Below are the code and all the weights of a small trained network. Each question names an input and a class and asks about switching units off, where a switched-off unit gives its printed mean instead of its output.

import numpy as np


def w(rows, s, z=0):
    codes = np.array(rows[::2]) - 128.0
    scale = np.full(codes.shape[1], s)
    scale[-1] = z or s
    return codes * scale


def norm(h):
    return h / np.sqrt((h * h).mean(-1, keepdims=True) + 1e-5)


def f(y):
    return y / 2 * (1 + np.tanh(0.7978845608 * (y + 0.044715 * y**3)))


def log_softmax(a):
    a = a - a.max(-1, keepdims=True)
    return a - np.log(np.exp(a).sum(-1, keepdims=True))


def net(x, mask):
    res = np.array(x, float).reshape(1, 6) / 4 @ E
    u = 0
    for l in range(3):
        y = f(norm(res) @ A[l][:, :-1].T + A[l][:, -1])
        res = res + np.where(mask[u : u + 10], y, B[l][:, -1]) @ B[l][:, :-1]
        u += 10
    return log_softmax(norm(res)[-1] @ U[:, :-1].T + U[:, -1])


A, B = {}, {}
E = w([
[116,126,117,135],'x0',
[134,251,171,129],'x1',
[237,116,113,199],'x2',
[126,127,126,131],'x3',
[138,129,124,112],'x4',
[132,129,144,134],'x5',
],0.011)
A[0] = w([
[140,129,86,152,68],'L0N1',
[70,138,128,129,220],'L0N2',
[106,111,93,143,168],'L0N3',
[130,106,99,170,32],'L0N4',
[182,174,83,201,186],'L0N5',
[142,254,111,140,252],'L0N6',
[113,97,179,140,155],'L0N7',
[95,142,150,124,176],'L0N8',
[124,149,158,89,140],'L0N9',
[123,98,130,64,76],'L0N10',
],0.016,0.0039)
B[0] = w([
[126,130,143,131,131],'L0N1',
[89,107,134,90,180],'L0N2',
[159,142,170,69,151],'L0N3',
[166,149,76,138,138],'L0N4',
[222,130,255,141,206],'L0N5',
[165,217,192,116,248],'L0N6',
[97,99,75,61,142],'L0N7',
[101,110,73,118,159],'L0N8',
[128,112,28,114,157],'L0N9',
[90,88,167,134,154],'L0N10',
],0.0086,0.011)
A[1] = w([
[122,118,181,58,196],'L1N1',
[146,57,124,166,85],'L1N2',
[91,82,136,91,80],'L1N3',
[192,151,175,109,168],'L1N4',
[3,161,137,119,6],'L1N5',
[175,133,128,91,1],'L1N6',
[116,164,146,118,52],'L1N7',
[82,97,187,128,159],'L1N8',
[171,82,121,139,36],'L1N9',
[227,68,158,179,119],'L1N10',
],0.014,0.0045)
B[1] = w([
[73,111,80,164,238],'L1N1',
[129,218,63,106,167],'L1N2',
[112,108,171,139,188],'L1N3',
[103,54,112,99,244],'L1N4',
[254,161,120,190,198],'L1N5',
[130,127,130,124,123],'L1N6',
[116,175,107,128,138],'L1N7',
[114,96,110,92,175],'L1N8',
[125,165,83,153,148],'L1N9',
[176,117,128,116,254],'L1N10',
],0.0093,0.0076)
A[2] = w([
[75,222,96,103,59],'L2N1',
[144,169,184,117,174],'L2N2',
[251,91,145,94,192],'L2N3',
[75,171,182,107,66],'L2N4',
[164,122,156,198,218],'L2N5',
[73,168,179,99,45],'L2N6',
[71,200,114,100,92],'L2N7',
[175,80,138,191,3],'L2N8',
[141,131,172,151,58],'L2N9',
[83,90,118,117,81],'L2N10',
],0.017,0.0054)
B[2] = w([
[224,2,206,133,178],'L2N1',
[107,87,155,107,196],'L2N2',
[85,183,70,183,253],'L2N3',
[178,78,34,98,156],'L2N4',
[21,198,43,62,180],'L2N5',
[177,82,62,108,151],'L2N6',
[225,20,153,87,171],'L2N7',
[82,31,55,58,147],'L2N8',
[121,123,202,165,137],'L2N9',
[18,146,164,76,166],'L2N10',
],0.0086,0.012)
U = w([
[24,63,117,87,203],'0',
[106,125,173,181,2],'1',
[112,130,162,157,10],'2',
[221,59,185,76,205],'3',
[125,162,2,182,206],'4',
[112,121,168,181,13],'5',
[152,112,137,176,35],'6',
[181,245,186,167,228],'7',
],0.02,0.0089)

Each question gives the input, the list of numbers given to net, and the class t.
The units are the neurons (one row each of A and B). Each row of codes is followed by its name. A weight is (code - 128) times the scale printed after its matrix; where a second scale follows, it is the last column's (A, B and U).
mask holds one flag per neuron, layer by layer. A switched-off neuron (its flag False) gives its mean, the last column of its row in B, instead of its output. The means were averaged over made-up inputs and are rounded, as every weight is.
A unit's drop is (log p(t) with every unit on - log p(t) with that unit switched off) / (log p(t) with every unit on - log p(t) with every unit switched off).
most important unit: the unit with the biggest drop
k most important neurons: the k neurons with the biggest drops, biggest first
top k neurons in layer l: the k neurons of layer l with the biggest drops, biggest first
drop when u is switched off: that unit's drop, to one decimal
input [0,-3,0,8,4,-5], class 0: most important unit	L0N5
input [-4,-8,0,1,8,8], class 0: 2 most important neurons	[L1N5 L0N5]
input [1,0,-1,-4,-6,5], class 0: 3 most important neurons	[L0N6 L0N7 L2N3]
input [-8,1,-7,8,-4,7], class 3: top 2 neurons in layer 1	[L1N4 L1N5]
input [-2,-6,0,-1,4,-5], class 0: 4 most important neurons	[L1N5 L0N5 L2N3 L0N10]
input [4,1,3,-6,-7,2], class 7: 2 most important neurons	[L0N5 L2N3]
input [-7,4,0,8,-7,-2], class 3: 2 most important neurons	[L1N5 L1N10]
input [1,0,1,-6,1,-5], class 4: top 4 neurons in layer 2	[L2N3 L2N5 L2N10 L2N8]
input [-6,2,1,4,-1,8], class 7: 2 most important neurons	[L0N6 L0N5]
input [-5,0,8,2,7,-8], class 4: top 3 neurons in layer 2	[L2N3 L2N5 L2N8]
input [2,5,-6,-3,4,-7], class 3: drop when L1N2 is switched off	0.0
input [2,2,7,-2,8,-8], class 7: drop when L0N5 is switched off	1.5
input [7,-2,5,-1,-4,4], class 4: drop when L2N3 is switched off	0.2
